Below are the code and all the weights of a small trained network. Each question names an input and a class and asks about switching units off, where a switched-off unit gives its printed mean instead of its output.

import numpy as np


def w(rows, s, z=0):
    codes = np.array(rows[::2]) - 128.0
    scale = np.full(codes.shape[1], s)
    scale[-1] = z or s
    return codes * scale


def f(y):
    return y / 2 * (1 + np.tanh(0.7978845608 * (y + 0.044715 * y**3)))


def log_softmax(a):
    a = a - a.max(-1, keepdims=True)
    return a - np.log(np.exp(a).sum(-1, keepdims=True))


def net(x, mask):
    res = np.array(x, float).reshape(1, 7) / 4 @ E
    y = f(res @ A[0][:, :-1].T + A[0][:, -1])
    res = res + np.where(mask, y, B[0][:, -1]) @ B[0][:, :-1]
    return log_softmax(res[-1] @ U[:, :-1].T + U[:, -1])


A, B = {}, {}
E = w([
[104,85,138,113,170,135,121],'x0',
[242,127,209,156,221,80,141],'x1',
[129,128,128,128,129,130,130],'x2',
[206,44,69,95,76,116,43],'x3',
[149,118,225,123,82,240,104],'x4',
[94,41,180,228,65,72,137],'x5',
[166,75,76,138,125,181,254],'x6',
],0.0058)
A[0] = w([
[201,75,86,106,66,105,84,5],'N0',
[106,75,157,221,75,90,125,34],'N1',
[74,233,168,211,133,133,212,81],'N2',
[113,65,176,187,72,98,132,77],'N3',
[198,124,201,151,91,229,103,143],'N4',
[52,216,172,193,165,137,191,91],'N5',
[171,181,85,28,170,181,111,66],'N6',
[34,121,79,103,90,162,125,92],'N7',
[184,102,186,120,214,80,144,116],'N8',
[97,68,161,207,70,83,139,30],'N9',
[204,125,174,144,201,104,143,84],'N10',
[43,129,87,98,69,150,126,77],'N11',
[154,195,94,37,155,178,121,42],'N12',
[104,203,172,129,118,73,7,83],'N13',
[191,84,70,135,118,175,239,89],'N14',
[134,181,41,144,141,3,142,168],'N15',
[185,54,80,111,99,128,71,51],'N16',
[230,144,156,170,186,110,148,75],'N17',
[118,121,55,129,152,24,136,142],'N18',
[87,50,170,201,82,81,123,13],'N19',
[128,121,38,143,161,37,135,124],'N20',
[89,78,40,137,222,21,168,144],'N21',
[180,125,66,175,106,186,254,138],'N22',
[226,104,72,129,45,110,78,29],'N23',
[199,87,77,130,84,134,74,21],'N24',
[106,61,167,208,82,94,127,57],'N25',
[157,187,105,12,172,188,103,60],'N26',
[203,86,86,116,77,131,85,102],'N27',
[181,118,123,105,76,109,79,124],'N28',
[20,143,88,109,74,152,147,149],'N29',
[148,81,204,114,101,221,94,206],'N30',
[211,147,170,170,175,103,135,93],'N31',
[37,138,64,148,98,185,109,80],'N32',
[208,137,177,154,177,90,140,52],'N33',
[158,39,90,104,154,189,220,135],'N34',
[190,119,173,152,210,104,120,81],'N35',
[52,197,179,152,163,128,208,96],'N36',
],0.0064,0.0019)
B[0] = w([
[175,97,146,42,182,141,123,177],'N0',
[147,187,79,155,206,89,196,200],'N1',
[190,63,158,18,177,128,116,238],'N2',
[134,170,114,149,165,122,163,201],'N3',
[99,163,172,153,86,192,159,238],'N4',
[188,44,150,30,176,124,97,234],'N5',
[127,198,101,171,177,84,210,229],'N6',
[207,78,61,177,76,163,93,197],'N7',
[169,85,81,176,61,147,96,209],'N8',
[174,181,82,167,196,85,217,204],'N9',
[149,81,70,173,79,140,102,194],'N10',
[188,86,63,172,101,164,107,192],'N11',
[171,172,80,196,198,91,200,206],'N12',
[2,146,129,151,107,42,23,224],'N13',
[11,157,143,142,128,42,15,226],'N14',
[101,173,205,145,80,232,161,240],'N15',
[163,100,170,55,180,133,140,189],'N16',
[149,80,67,176,83,154,97,193],'N17',
[107,149,178,114,109,197,138,208],'N18',
[148,182,89,165,208,87,189,207],'N19',
[114,140,172,123,104,180,144,207],'N20',
[116,184,209,130,86,226,153,252],'N21',
[21,149,144,112,109,39,31,250],'N22',
[163,87,150,49,176,153,132,190],'N23',
[152,112,147,58,183,143,131,171],'N24',
[131,169,97,158,171,101,178,206],'N25',
[140,187,98,202,173,75,203,235],'N26',
[147,116,166,79,168,132,127,191],'N27',
[124,128,158,93,157,114,118,171],'N28',
[187,81,94,143,82,146,100,227],'N29',
[89,190,187,161,98,179,163,252],'N30',
[153,67,75,169,81,152,89,186],'N31',
[179,64,66,162,99,161,100,195],'N32',
[161,85,59,167,91,174,76,179],'N33',
[50,156,160,128,116,67,69,230],'N34',
[152,105,81,168,88,139,90,189],'N35',
[191,53,149,39,170,116,101,226],'N36',
],0.0066,0.0033)
U = w([
[192,38,8,196,64,167,89,96],'0',
[156,193,72,185,254,75,233,108],'1',
[183,42,189,2,220,128,120,96],'2',
[114,123,149,138,111,130,132,252],'3',
[20,147,155,145,121,36,22,103],'4',
[109,176,236,150,77,250,178,81],'5',
],0.0094,0.012)

Each question gives the input, the list of numbers given to net, and the class t.
The units are the neurons (one row each of A and B). Each row of codes is followed by its name. A weight is (code - 128) times the scale printed after its matrix; where a second scale follows, it is the last column's (A, B and U).
mask holds one flag per neuron, in row order. A switched-off neuron (its flag False) gives its mean, the last column of its row in B, instead of its output. The means were averaged over made-up inputs and are rounded, as every weight is.
A unit's drop is (log p(t) with every unit on - log p(t) with that unit switched off) / (log p(t) with every unit on - log p(t) with every unit switched off).
The circuit of an input: a set's keep is (log p(t) with only the set's units on - log p(t) with every unit switched off) / (log p(t) with every unit on - log p(t) with every unit switched off). Starting from the 12 units with the biggest drops (on a tie, the unit counted first), units are removed one at a time, each time the one whose removal leaves the highest keep (on an exact tie, the one counted first), for as long as the keep stays at least 0.8.
units of the circuit, in order: the units of the circuit, biggest drop first
most important unit: the unit with the biggest drop
k most important neurons: the k neurons with the biggest drops, biggest first
drop when u is switched off: that unit's drop, to one decimal
input [-2,6,-4,0,2,-3,-8], class 4: units of the circuit, in order -> (N13)
input [6,-4,7,-1,2,-6,6], class 1: 3 most important neurons -> (N12 N26 N6)
input [6,-5,-6,6,7,-6,8], class 4: units of the circuit, in order -> (N14 N34)
input [-2,-2,5,-1,1,4,3], class 1: 2 most important neurons -> (N13 N9)
input [7,-7,5,-4,2,0,8], class 4: units of the circuit, in order -> (N22 N14)
input [-3,1,1,2,0,-4,-4], class 1: 2 most important neurons -> (N22 N14)
input [-5,7,0,6,8,1,-4], class 5: 2 most important neurons -> (N4 N30)
input [-8,-8,-1,5,3,8,-7], class 0: 2 most important neurons -> (N11 N7)
input [-2,1,-7,-6,4,-2,7], class 4: 2 most important neurons -> (N22 N14)
input [-7,6,-8,7,-5,7,7], class 1: 4 most important neurons -> (N9 N1 N19 N25)
input [0,1,8,-2,-1,4,-3], class 1: 2 most important neurons -> (N22 N14)
input [-7,6,-3,7,5,2,4], class 2: 2 most important neurons -> (N23 N0)
input [-2,2,2,-4,6,-3,7], class 4: 3 most important neurons -> (N22 N14 N34)
input [-1,-6,6,6,-8,-2,-6], class 5: most important unit -> N15
input [-4,2,3,4,7,1,-1], class 5: units of the circuit, in order -> (N4 N30)
input [1,-8,4,-4,0,-7,0], class 0: drop when N11 is switched off -> 0.1
input [-4,0,-5,0,5,7,7], class 1: drop when N9 is switched off -> 0.3
input [5,4,-6,8,-6,7,7], class 2: drop when N5 is switched off -> -0.1
